Each row has a hidden value; after the row comes its tier, the name of the range that the value falls in. Each part has its own.
[-17   0 -11 -18  -2  -1  17   2 -23  30 -14   0 -17  -3 -14  -1  10  -9
 -33  19 -10   0   9 -23   9 -18  15   0 -15   3  -4 -15]
<36>
[-18   4   5 -18 -11  -3  19  -1 -17  17  -8 -19 -22 -11 -33   8   8  -5
 -28  32 -21  -5  -8 -28  14 -20  11   2 -20  -5   8 -10]
<36>
[ -3  10 -22  -4  15  -2  -8  -2  -3  10  24  -6 -10   0  15 -12  -1 -12
  -9   4   6  -5   8  -2   7   1   5   5   3   6   5   0]
<36>
[-22  16 -12   5   9   6   8   4   5   2  22  14  -6   8  20  -1  -7  -5
 -29  13  23 -12  -3  27  -1  16  12   0   4  26  -5 -13]
<36>
[ 13  12 -29  18  -1  -5 -28  -9  17   9  40 -27  -5   0  12  -2  -8  -8
  19  11  12  -1 -13  20   1  23  -1  10   5   6  14  14]
<32>
[  4  19 -32  12   4  -6 -33  -2  11  63  23 -30 -14  -5  -5  -2 -11 -11
  18  23   2   9  -5  11   2   9  -5  14 -12   0  21  11]
<36>
[ 14  16  14  12  23  -9 -16  -8  -3  27  36 -26   2  -9  -6   1  -9  -4
  30  30  -3   2 -18   7   9  -3 -13  14 -15 -11  24  13]
<36>
[ 34   9  -9  12 -29  -8 -27 -14  13  12  26 -41 -11  -8 -37   8   4  -4
  41  18 -11   3 -26  -2   5   2 -14  11  -5 -19  18  14]
<32>
[  9   5 -23   3 -13  -6  -8  -8  -2   1  25 -23 -10  -4 -13   2   1  -7
  21  16 -10   0 -11  -5   8   5  -4   7  -2  -3  14   6]
<32>
[-24  13 -28   6 -11   8   9   5  10  10  15  13 -13   9   2   7  -5  -5
 -21  14  22  -7  -8  29  -5  18  15  -1   4  27  -6 -12]
<32>
[-10  11  13   0   0  -7   6  -5 -12   7  18 -36 -12 -14 -19  15   0   5
  -5  40 -18  -6 -23 -15  15  -5  -1   7 -22  -2  18   1]
<36>
[ -4   4  -4 -14   3  -3   8  -3 -13   9   3  -6 -14  -4  -4  -7   8 -12
 -21  11  -6  -6   4 -21  12 -14   7   2  -6  -2   2  -6]
<36>
[-14  -6  10  -7 -20   5  33  -2  -9 -54   3   9  -7   1 -19  16  12   7
 -25  10   3 -13 -18   4   2  -4   8  -9   1   9  -9 -17]
<32>
[-17  17  -4  -3  38  10   9  12  -3  49  16  39   0  14  42 -22 -17 -16
 -24   6  37  -2  16  22  -2  14  12  -1   7  32 -17 -14]
<36>
[-30   2 -18  -8  14   1  27   2 -22  10  -4  15  -7   3  15  -3   4  -7
 -39  17   7  -6  11  -3  10  -4  21  -4  -6  15  -9 -16]
<36>
[ 13  -7  -3   6 -28   0   7  -5   0 -40  22   2   0   1 -27  15   9  11
  17   4   9  -1 -20   6  -5   9 -11  -5   4   3   2  -3]
<32>
[  4  -1 -18   3 -27  -4  10  -9  -5 -16  19 -20 -11  -5 -29  11   5  -1
  18  21  -8  -2 -19  -5   9   3  -5   4  -2  -4   8   1]
<32>
[-10  -2  -4 -15  -1  -1  24  -5 -20 -19  -3   6  -9   0  -6  -4  12 -13
 -18   9  -6  -9   5 -18  14 -17   9  -1   2  -6  -9 -12]
<36>
[  7  17 -23  17   1   1 -34   0  23  30  44 -10  -3   7  12  -3 -14  -4
  21   6  28   0  -4  37 -10  28  -9   6   9  21  11   7]
<32>
[-16  -9  11 -14 -12   3  37   0 -22 -32  -9  13  -6   0 -21   9  12   2
 -26  10  -3  -8  -4 -13   5 -11   8  -9  -2   3 -12 -18]
<36>
[-13  -2   5  -7 -11   5  24   0 -10 -18   0  15  -8   3 -18   6   7  -3
 -17  13   5  -8  -5   0   3  -9   5  -5   2   4  -9 -15]
<32>
[-27   1 -29   0 -17   9  23   3   6 -11  -7  28 -11  12   1   6   0 -10
 -26   1  16  -9   2  23  -2   9  17  -5  13  17 -18 -15]
<32>
[  4  -2 -39   0 -24   6  -4   2   9  -1  21  14 -10   9 -17  -1   3  -7
   5 -14  25   4   2  17 -12  13  -1  -4  15  12  -7  -7]
<32>
[-11  -3  18 -23  -3  -4  28  -5 -30  -8 -10  -8 -13  -8 -27   3  14  -6
 -17  24 -24  -8   3 -33  16 -32   3  -1 -12 -14   0 -12]
<36>
[ 10   9 -18  19 -31  -4 -12 -11  16  -3  28 -27  -9  -1 -23  16  -4   2
  34  27   0  -1 -30  21   2  18  -9   7   1  -1  11   9]
<32>
[ 18  14 -25  16  -6   2  -9  -4  14  -9  46  -4  -2   7   4   4  -9  -3
  20  12  22  -6 -13  36  -4  25  -4   5  12  16   5   2]
<32>
[ -7   7  -9  -5 -10   1  13  -3  -5  -7  15  -1 -11   1 -14   5   4  -7
  -8  15   0  -8  -5   1   7  -5   5   2   1   1  -1  -8]
<32>
[-29   9  27 -17  40  -4  31  -2 -34 -11  19  -3  -4  -8  15  -4  -2  -4
 -26  35 -16 -16   5 -22  23 -23  10   5 -14   0   9 -10]
<36>
[-22  -3 -13 -15   5   1  31  -1 -28   1 -11  13  -9   0  -2  -2  10 -10
 -32  15  -8  -4  11 -19  12 -13  16  -3  -6   6 -10 -16]
<36>
[-16   6  -3 -13  32  -2  13  -2 -22   1   8   5  -6   0  27 -17   3 -16
 -33  12  -2  -9  18 -16  15 -12  15   3  -3   6  -3  -9]
<36>
[ -3 -13  18  -6 -20 -11  13 -12 -24 -21 -12 -29  -6 -11 -40  20  16   9
   7  33 -45  -4  -7 -31  13 -26  -9   0 -17 -26  13  -3]
<32>
[-39  11 -28  -3  20   3  30   5 -20  21   7  18  -8   3  28  -3  -2  -6
 -48  25   7  -7   6   5  10   8  25  -1  -8  28  -9 -16]
<36>
[-11  12 -39  10  -6   6   0   2  13   0  34   8  -9   8   5   2  -7  -6
  -4   7  27  -5  -7  41  -6  24   7   2  12  27  -1  -6]
<32>
[-18  13 -36   7   5  10   7   5  16  -8  18  23  -7  13  37  -8  -5 -12
 -35  -8  36 -10  -2  30  -4  25  23  -4  15  33 -16  -9]
<32>
[ -5  21 -27   9  17   9  -6   4  18   3  39  22  -2  14  40 -16 -12 -16
 -18  -7  44 -10  -1  38  -3  28  14   2  18  34 -12  -5]
<36>
[ 13  10 -12  11   9  -8  -9 -12  -1 -16  40 -27   0  -6  14  -6  -1  -8
  20  13  -1  -5 -13  -1  12   9  -3  10   3  -4  14  13]
<36>
[-14  -3  -6 -13 -10  -1  36  -6 -22 -25  -4   4 -13  -3 -13   3  14 -11
 -23  19  -9 -11  -5 -19  14 -19  14  -2  -3  -5  -8 -13]
<36>
[-10  19 -23   7  11   3 -12   3  11  20  39   5  -7   5  17  -6 -12  -8
  -3   8  26  -5   0  25  -4  19   2   5   6  24   8  -3]
<32>
[-10   9 -14  -2   3   1   3   0  -2  11  19  -3 -12   1   0  -1  -1  -8
  -8  12  10  -6  -1   6   3   4   5   2   0  14   9  -5]
<32>
[  7 -13  -1   4 -33 -13   3 -17 -17 -40   7 -43  -4 -13 -44  25  17  17
  21  28 -42  -4 -17 -23  10 -13 -12   3 -12 -26  19   7]
<32>
[-24  14 -12   1  16   6  11   5   0  14  17  15  -6   7  23  -2  -5  -6
 -31  15  22  -9   2  21   1  11  17  -1   0  28  -6 -12]
<36>
[-19  13 -62  13 -18  10  11   2  21 -19  23  16 -14  13  18   1  -5 -13
 -21  -6  37  -9 -14  40  -3  35  23  -1  21  35 -15  -6]
<32>
[-23  24 -16   4  22   6   3   6   7  42  22  17 -11   8  24  -7 -16 -15
 -24  19  27  -8  -2  27   3  14  17   5   0  28  -5  -9]
<36>
[-10  11 -36   9 -11   4 -10   4  12  30  36  -3 -12   5  -8   8  -9  -1
   7  16  22  -1  -9  33  -8  22  -1   4   2  26   9  -3]
<32>
[ -9  10  -7  -4   5   3  -1   3   1  13  16  12  -6   6   7  -5  -2  -8
 -15   9  16  -6   6  12  -1   3   5   0   4  14  -2 -10]
<36>
[  5   2 -21   7 -25   4   5  -3   5 -25  27   1  -5   5 -21  12   2   1
  17   5  17  -2 -18  21  -5  16  -6  -2   9  10   2  -5]
<32>
